[[129 118 130 127 131 133 127 116 108 120 127 102 130 127 128 123]
 [125 108 127 142 136 128 139 132 137 116 116 123 124 124 125 120]]
->
[[123 129 118 130 127 131 133 127 116 108 120 127 102 130 127 128]
 [120 125 108 127 142 136 128 139 132 137 116 116 123 124 124 125]]

[[122 133 126 143 125 128 128 140 148 141 139 147]
 [110 111 112 129 113 136 114 108 126 128 135 130]
 [144 144 150 128 146 124 144 149 143 111 122 129]
 [150 137 142 138 147 134 147 123 114 111 123 122]
 [122 130 130 140 122 137 122 128 145 143 144 142]]
->
[[147 122 133 126 143 125 128 128 140 148 141 139]
 [130 110 111 112 129 113 136 114 108 126 128 135]
 [129 144 144 150 128 146 124 144 149 143 111 122]
 [122 150 137 142 138 147 134 147 123 114 111 123]
 [142 122 130 130 140 122 137 122 128 145 143 144]]

[[116 132 129 131 130 137 146 104 129]
 [142 123 128 125 125 119 111 152 127]]
->
[[129 116 132 129 131 130 137 146 104]
 [127 142 123 128 125 125 119 111 152]]

[[147 144  99 119 129]
 [110  99 114 122 118]]
->
[[129 147 144  99 119]
 [118 110  99 114 122]]

[[125 107 150 129 112 117 130 143 131 127 132 122 129]
 [133 120 150 131 113 127 129 139 131 123 126 140 131]
 [120 121 147 127 116 118 125 140 126 129 130 138 125]
 [121 129 137 130 116 119 121 140 124 130 127 149 123]
 [124 114 149 130 108 118 129 141 131 126 130 129 129]
 [118 118 152 126 115 118 125 143 126 130 131 136 125]]
->
[[129 125 107 150 129 112 117 130 143 131 127 132 122]
 [131 133 120 150 131 113 127 129 139 131 123 126 140]
 [125 120 121 147 127 116 118 125 140 126 129 130 138]
 [123 121 129 137 130 116 119 121 140 124 130 127 149]
 [129 124 114 149 130 108 118 129 141 131 126 130 129]
 [125 118 118 152 126 115 118 125 143 126 130 131 136]]

[[127 132 122 131 124]
 [108 145 138 138 153]
 [133 130 116 131 151]]
->
[[124 127 132 122 131]
 [153 108 145 138 138]
 [151 133 130 116 131]]

[[153 137 119 124 133 141 135 134 120]
 [101 124 148 131 121 132 106 143 107]
 [128 117 122 140 108 123 124 125 124]
 [110 114 135 138 142 121 120 127 137]
 [133 125 122 129 128 132 121 141 120]
 [143 116 120 125 127 119 122 132 134]
 [135 128 126 139 125 119 110 119 116]
 [124 120 113 154 133 125 143 120 141]
 [125 136 131 125 135 132 141 125 134]]
->
[[120 153 137 119 124 133 141 135 134]
 [107 101 124 148 131 121 132 106 143]
 [124 128 117 122 140 108 123 124 125]
 [137 110 114 135 138 142 121 120 127]
 [120 133 125 122 129 128 132 121 141]
 [134 143 116 120 125 127 119 122 132]
 [116 135 128 126 139 125 119 110 119]
 [141 124 120 113 154 133 125 143 120]
 [134 125 136 131 125 135 132 141 125]]

[[133 120 142 138 149 135 101 139 134 136 101 115 138 107 113 135]
 [124 132 136 132  99 138 141 150 122 122 131 123 131 143 114 139]
 [118 134 131 128 137 139 106 124 126  99 130 147 156 154 117 121]
 [134 157 133 111 128 144  98 112 149 102 151 120 109 146 109 132]
 [138 127 133 113 109 141 112 122 130 156 148  99 136 101 103 139]
 [116 136 123 108 110 121 138 147 107 154 104 116 121  99 122 123]]
->
[[135 133 120 142 138 149 135 101 139 134 136 101 115 138 107 113]
 [139 124 132 136 132  99 138 141 150 122 122 131 123 131 143 114]
 [121 118 134 131 128 137 139 106 124 126  99 130 147 156 154 117]
 [132 134 157 133 111 128 144  98 112 149 102 151 120 109 146 109]
 [139 138 127 133 113 109 141 112 122 130 156 148  99 136 101 103]
 [123 116 136 123 108 110 121 138 147 107 154 104 116 121  99 122]]

[[114 129 134 125 112 111 144 118 121]
 [133 114 126 140 132 110 118 144 116]
 [147 125 116 137 144 133 131 147 126]
 [136 135 132 130 132 144 100 135 129]
 [119 141 135 131 114 142 119 115 111]
 [122 110 129 119 136 121 118 120 150]
 [130 127 116 134 138 154 135 116 120]]
->
[[121 114 129 134 125 112 111 144 118]
 [116 133 114 126 140 132 110 118 144]
 [126 147 125 116 137 144 133 131 147]
 [129 136 135 132 130 132 144 100 135]
 [111 119 141 135 131 114 142 119 115]
 [150 122 110 129 119 136 121 118 120]
 [120 130 127 116 134 138 154 135 116]]
---
[[131 120 127 148 124 134 127 108 123]
 [134 125 130 122 127 129 125 141 121]
 [137 123 128 138 130 133 125 129 129]
 [136 116 131 136 121 134 125 139 103]
 [149 119 127 152 132 135 122 127 128]
 [133 119 130 138 121 134 125 130 111]]
->
[[134 125 130 122 127 129 125 141 121]
 [136 116 131 136 121 134 125 139 103]
 [133 119 130 138 121 134 125 130 111]]

[[129 128 128]
 [125 127 127]
 [153 153 153]
 [144 145 145]
 [145 146 146]
 [154 153 153]
 [133 133 133]
 [133 132 132]
 [117 117 117]]
->
[[125 127 127]
 [144 145 145]
 [154 153 153]
 [133 132 132]]

[[130 121 121 128 140 144 137 139 109 126 114 125 127]
 [112 113 120 126 127 130 121 127 123 118 110 124 116]
 [144 125 126 130 141 136 139 126 131 120 143 127 131]
 [144 112 125 143 145 137 152 117 144 133 126 126 119]
 [138 107 108 113 148 151 132 123 137 108 109 114 109]
 [118 150 139 146 115 117 132 131 120 140 137 145 151]
 [134 118 118 105 117 120 116 121 145 112 147 121 128]]
->
[[112 113 120 126 127 130 121 127 123 118 110 124 116]
 [144 112 125 143 145 137 152 117 144 133 126 126 119]
 [118 150 139 146 115 117 132 131 120 140 137 145 151]]

[[143 148 143 141 122 131]
 [144 142 135 133 130 125]
 [127 117 127 127 112 135]
 [137 140 147 115 145 140]
 [141 151 133 138 141 110]
 [114 118 124 131 107 148]
 [111 111 110 136 126 135]
 [139 146 137 141 114 125]]
->
[[144 142 135 133 130 125]
 [137 140 147 115 145 140]
 [114 118 124 131 107 148]
 [139 146 137 141 114 125]]

[[108 148 104]
 [109 148 109]
 [102 150 108]
 [125 104 146]
 [106 153 114]
 [140 140 118]
 [104 147 100]
 [107 149 101]
 [122 155 109]
 [125 130 114]
 [140 139 114]
 [125 147 107]]
->
[[109 148 109]
 [125 104 146]
 [140 140 118]
 [107 149 101]
 [125 130 114]
 [125 147 107]]

[[132 124 133 131 135 122 129 123 130]
 [125 129 132 124 151 120 125 137 130]]
->
[[125 129 132 124 151 120 125 137 130]]

[[108 119]
 [119 120]
 [151 126]
 [134 122]
 [115 112]
 [139 128]
 [145 126]
 [104 141]]
->
[[119 120]
 [134 122]
 [139 128]
 [104 141]]
---
[[137 124 126 138 134 132 119 119 142]
 [122 131 131 152 113 142 118 130 122]
 [120 131 124 110 124 121 138 131 121]
 [145 122 139 124 153 119 130 135 130]
 [116 134 130 112 121 120 141 140 110]
 [134 125 129 136 132 131 122 124 135]
 [135 126 134 117 143 118 135 135 125]]
->
[[119 142 137 124 126 138 134 132 119]
 [130 122 122 131 131 152 113 142 118]
 [131 121 120 131 124 110 124 121 138]
 [135 130 145 122 139 124 153 119 130]
 [140 110 116 134 130 112 121 120 141]
 [124 135 134 125 129 136 132 131 122]
 [135 125 135 126 134 117 143 118 135]]

[[120 157 121 119 102 130 111 117 134]
 [154 152 124 154 103 149 136 105 105]
 [151  98 138 119 152 154 118 113 101]
 [107 158 121 138 133 111 106 137 118]]
->
[[117 134 120 157 121 119 102 130 111]
 [105 105 154 152 124 154 103 149 136]
 [113 101 151  98 138 119 152 154 118]
 [137 118 107 158 121 138 133 111 106]]

[[132 123 119 119 149 120 121]
 [132 133 123 113 123 140 139]
 [146 141 118 124 125 121 144]
 [136 124 122 110 139 117 121]
 [132 131 129 113 124 131 141]
 [139 137 122 119 126 129 140]
 [139 137 125 115 124 130 143]
 [128 120 122 119 145 126 112]
 [137 135 126 115 124 130 141]
 [127 131 140 142 118 119 142]
 [138 137 125 113 124 129 142]]
->
[[120 121 132 123 119 119 149]
 [140 139 132 133 123 113 123]
 [121 144 146 141 118 124 125]
 [117 121 136 124 122 110 139]
 [131 141 132 131 129 113 124]
 [129 140 139 137 122 119 126]
 [130 143 139 137 125 115 124]
 [126 112 128 120 122 119 145]
 [130 141 137 135 126 115 124]
 [119 142 127 131 140 142 118]
 [129 142 138 137 125 113 124]]

[[118 110 106 129 114 109 126 113 152]
 [130 117  99 118 133  99 106 128 123]
 [134 113 104 120 135 107 108 123 122]
 [134 114 103 119 135 105 107 125 121]
 [136 115 102 118 138 104 103 127 116]
 [138 114 104 118 139 105 103 126 115]
 [136 102 117 126 131 121 116 110 131]
 [137 113 104 118 138 105 103 125 116]
 [132  98 120 131 124 127 124 103 143]]
->
[[113 152 118 110 106 129 114 109 126]
 [128 123 130 117  99 118 133  99 106]
 [123 122 134 113 104 120 135 107 108]
 [125 121 134 114 103 119 135 105 107]
 [127 116 136 115 102 118 138 104 103]
 [126 115 138 114 104 118 139 105 103]
 [110 131 136 102 117 126 131 121 116]
 [125 116 137 113 104 118 138 105 103]
 [103 143 132  98 120 131 124 127 124]]

[[122 155 139 127 129 136 133 134 136 125 130 115 117 115 124]
 [137 124 143 115 147 108 134 137 129 128 127 130 115 127 135]
 [123 125 123 120 117 137 110 138 117 151 127 138 122 127 127]
 [130 118 118 135 139 125 121 122 122 148 133 135 127 135 151]
 [133 138 148 128 120 126 142 142 126 138 129 121 117 139 115]]
->
[[115 124 122 155 139 127 129 136 133 134 136 125 130 115 117]
 [127 135 137 124 143 115 147 108 134 137 129 128 127 130 115]
 [127 127 123 125 123 120 117 137 110 138 117 151 127 138 122]
 [135 151 130 118 118 135 139 125 121 122 122 148 133 135 127]
 [139 115 133 138 148 128 120 126 142 142 126 138 129 121 117]]

[[116 132 109 115 137 130 119 120]
 [139 120 117 127 124 129 107 131]
 [136 111 134 134 119 129 142 116]]
->
[[119 120 116 132 109 115 137 130]
 [107 131 139 120 117 127 124 129]
 [142 116 136 111 134 134 119 129]]

[[136 155 104 105]
 [128 107 150 144]
 [118 133 111 131]]
->
[[104 105 136 155]
 [150 144 128 107]
 [111 131 118 133]]

[[150 121 110]
 [142 111 106]
 [101 134 144]
 [147 148 149]
 [149 119 110]
 [108 111 125]]
->
[[121 110 150]
 [111 106 142]
 [134 144 101]
 [148 149 147]
 [119 110 149]
 [111 125 108]]
